Below is a small trained network, with its code and all its weights. Each question gives an input and a target symbol and asks what happens when units are switched off, that is, made to give their printed mean instead of their output.

import numpy as np


def w(rows, s, z=0):
    codes = np.array(rows[::2]) - 128.0
    scale = np.full(codes.shape[1], s)
    scale[-1] = z or s
    return codes * scale


def f(y):
    return np.maximum(y, 0)


def softmax(a):
    e = np.exp(a - a.max(-1, keepdims=True))
    return e / e.sum(-1, keepdims=True)


def log_softmax(a):
    a = a - a.max(-1, keepdims=True)
    return a - np.log(np.exp(a).sum(-1, keepdims=True))


def net(x, mask):
    ids = ['ΓΠΣΦΨαβδεζηξτω'.index(c) for c in x.split()]
    T = len(ids)
    res = E[ids] + P[:T]
    q, k, v = (res @ M[0].T for M in (Q, K, V))
    z = softmax(np.where(np.tri(T) > 0, q @ k.T / 4**0.5, -1e9)) @ v
    res = res + np.where(mask[0], z, O[0][:, -1]) @ O[0][:, :-1]
    y = f(res @ A[0][:, :-1].T + A[0][:, -1])
    res = res + np.where(mask[1:9], y, B[0][:, -1]) @ B[0][:, :-1]
    return log_softmax(res[-1] @ U[:, :-1].T + U[:, -1])


Q, K, V, O, A, B = {}, {}, {}, {}, {}, {}
E = w([
[148,113,39,203,110],'Γ',
[142,149,134,177,132],'Π',
[93,100,128,234,147],'Σ',
[13,216,120,7,70],'Φ',
[163,155,153,233,28],'Ψ',
[99,168,88,185,137],'α',
[94,95,238,40,110],'β',
[197,163,69,118,53],'δ',
[213,114,112,112,32],'ε',
[131,156,190,130,125],'ζ',
[129,153,143,124,128],'η',
[82,29,106,86,70],'ξ',
[35,184,174,199,148],'τ',
[117,129,154,154,114],'ω',
],0.018)
P = w([
[190,62,176,156,179],'0',
[181,51,187,182,142],'1',
[168,49,204,195,124],'2',
[160,57,214,213,102],'3',
[155,54,223,220,87],'4',
[139,55,224,220,80],'5',
[161,50,229,217,83],'6',
[132,46,222,221,66],'7',
[126,56,224,231,50],'8',
[124,37,254,218,51],'9',
[106,54,218,224,38],'10',
[118,61,206,238,9],'11',
],0.0033)
Q[0] = w([
[190,152,217,152,131],'H1',
[46,61,119,173,10],'H1',
[26,132,120,130,139],'H1',
[134,162,182,230,2],'H1',
],0.0083)
K[0] = w([
[123,80,163,146,78],'H1',
[21,162,106,55,76],'H1',
[66,110,115,116,177],'H1',
[7,63,165,15,39],'H1',
],0.011)
V[0] = w([
[197,237,158,193,200],'H1',
[88,65,98,169,127],'H1',
[212,49,243,151,219],'H1',
[131,79,255,59,105],'H1',
],0.0098)
O[0] = w([
[162,204,193,158,170,47],'H1',
[88,74,9,69,201,130],'H1',
[59,146,59,206,3,54],'H1',
[37,96,155,36,106,255],'H1',
],0.0067,0.0064)
A[0] = w([
[57,166,170,134,180,74],'N1',
[206,145,84,193,48,64],'N2',
[139,207,66,83,87,134],'N3',
[96,159,142,163,119,93],'N4',
[124,138,120,8,138,121],'N5',
[159,25,129,95,105,253],'N6',
[116,34,69,229,128,88],'N7',
[153,136,201,118,94,140],'N8',
],0.013,0.0061)
B[0] = w([
[155,122,27,47,172,175],'N1',
[177,47,115,142,133,234],'N2',
[27,91,238,33,254,142],'N3',
[185,184,138,80,180,179],'N4',
[91,59,161,238,102,188],'N5',
[141,195,53,135,132,254],'N6',
[66,83,180,127,153,217],'N7',
[140,146,169,118,65,218],'N8',
],0.01,0.013)
U = w([
[139,104,62,201,161,63],'Γ',
[123,170,105,188,122,163],'Π',
[58,158,213,201,178,30],'Σ',
[117,107,147,98,113,1],'Φ',
[184,135,127,211,46,35],'Ψ',
[137,172,56,202,154,159],'α',
[59,182,120,79,41,236],'β',
[162,71,158,1,149,94],'δ',
[201,117,5,63,42,68],'ε',
[155,228,205,48,62,115],'ζ',
[100,224,141,162,107,240],'η',
[105,117,18,136,101,165],'ξ',
[158,183,51,97,180,230],'τ',
[85,212,136,193,89,161],'ω',
],0.0085,0.0047)

Each question gives the input, a string of symbols that net reads in full, and the target symbol t.
The units are the heads (4 rows each of Q, K, V and O) and the neurons (one row each of A and B). Each row of codes is followed by its name. A weight is (code - 128) times the scale printed after its matrix; where a second scale follows, it is the last column's (O, A, B and U).
mask holds one flag per unit, heads first, then neurons. A switched-off unit (its flag False) gives its mean, the last column of its rows in O or B, instead of its output. The means were averaged over made-up inputs and are rounded, as every weight is.
A unit's drop is (log p(t) with every unit on - log p(t) with that unit switched off) / (log p(t) with every unit on - log p(t) with every unit switched off).
The circuit of an input: a set's keep is (log p(t) with only the set's units on - log p(t) with every unit switched off) / (log p(t) with every unit on - log p(t) with every unit switched off). Starting from all 9 units, units are removed one at a time, each time the one whose removal leaves the highest keep (on an exact tie, the one counted first), for as long as the keep stays at least 0.8.
units of the circuit, in order: the units of the circuit, biggest drop first
unit that matters most: the unit with the biggest drop
top k neurons: the k neurons with the biggest drops, biggest first
drop when u is switched off: that unit's drop, to one decimal
input ε Ψ Ψ Ψ η α Ψ Ψ Ψ ζ, target ζ: units of the circuit, in order -> (H1 N5 N2 N8)
input Ψ Σ Ψ η τ Π ε Ψ ε β δ, target β: units of the circuit, in order -> (H1 N3 N6)
input η Ψ Ψ, target Ψ: units of the circuit, in order -> (N2 H1)
input Ψ Γ δ Σ Ψ Σ Ψ Σ, target Σ: top 3 neurons -> (N7 N6 N1)
input Ψ ε β Σ Ψ Φ η Ψ ε, target Ψ: top 3 neurons -> (N5 N1 N8)
input Ψ τ Φ τ Ψ τ τ Ψ η τ, target δ: unit that matters most -> N1
input Ψ δ Ψ, target Ψ: units of the circuit, in order -> (H1 N2 N8)
input Σ τ τ τ Γ τ Ψ ξ, target ξ: top 2 neurons -> (N6 N8)
input η Ψ Ψ Ψ Σ τ τ Ψ Φ δ Ψ Σ, target τ: top 4 neurons -> (N6 N7 N2 N1)
input τ τ τ τ Ψ ξ τ Ψ η, target ξ: units of the circuit, in order -> (H1 N4)
input Ψ Φ Π η Ψ τ, target δ: top 2 neurons -> (N1 N6)
input β Π Ψ Ψ ζ ξ η Σ, target ξ: top 2 neurons -> (N6 N8)
input Π τ ξ Ψ Γ, target ξ: top 2 neurons -> (N6 N7)
input Ψ ξ Ψ ε Ψ ε β ω, target β: top 2 neurons -> (N2 N1)
input ξ τ Γ ξ Ψ Ψ τ Ψ Ψ ζ Ψ ε, target ξ: top 2 neurons -> (N6 N5)
input ω Ψ Ψ η Σ Ψ Σ ω β τ, target β: drop when N2 is switched off -> 0.2
input Ψ Ψ α Ψ η ξ Σ Σ Ψ ω, target ξ: drop when N7 is switched off -> 0.0
input Ψ Ψ Ψ ε ε τ ω β τ ε, target β: drop when N3 is switched off -> 0.2
input Σ Π Γ Γ, target Γ: drop when H1 is switched off -> 0.8
input Γ ε β τ Ψ ε Π, target β: top neuron -> (N2)
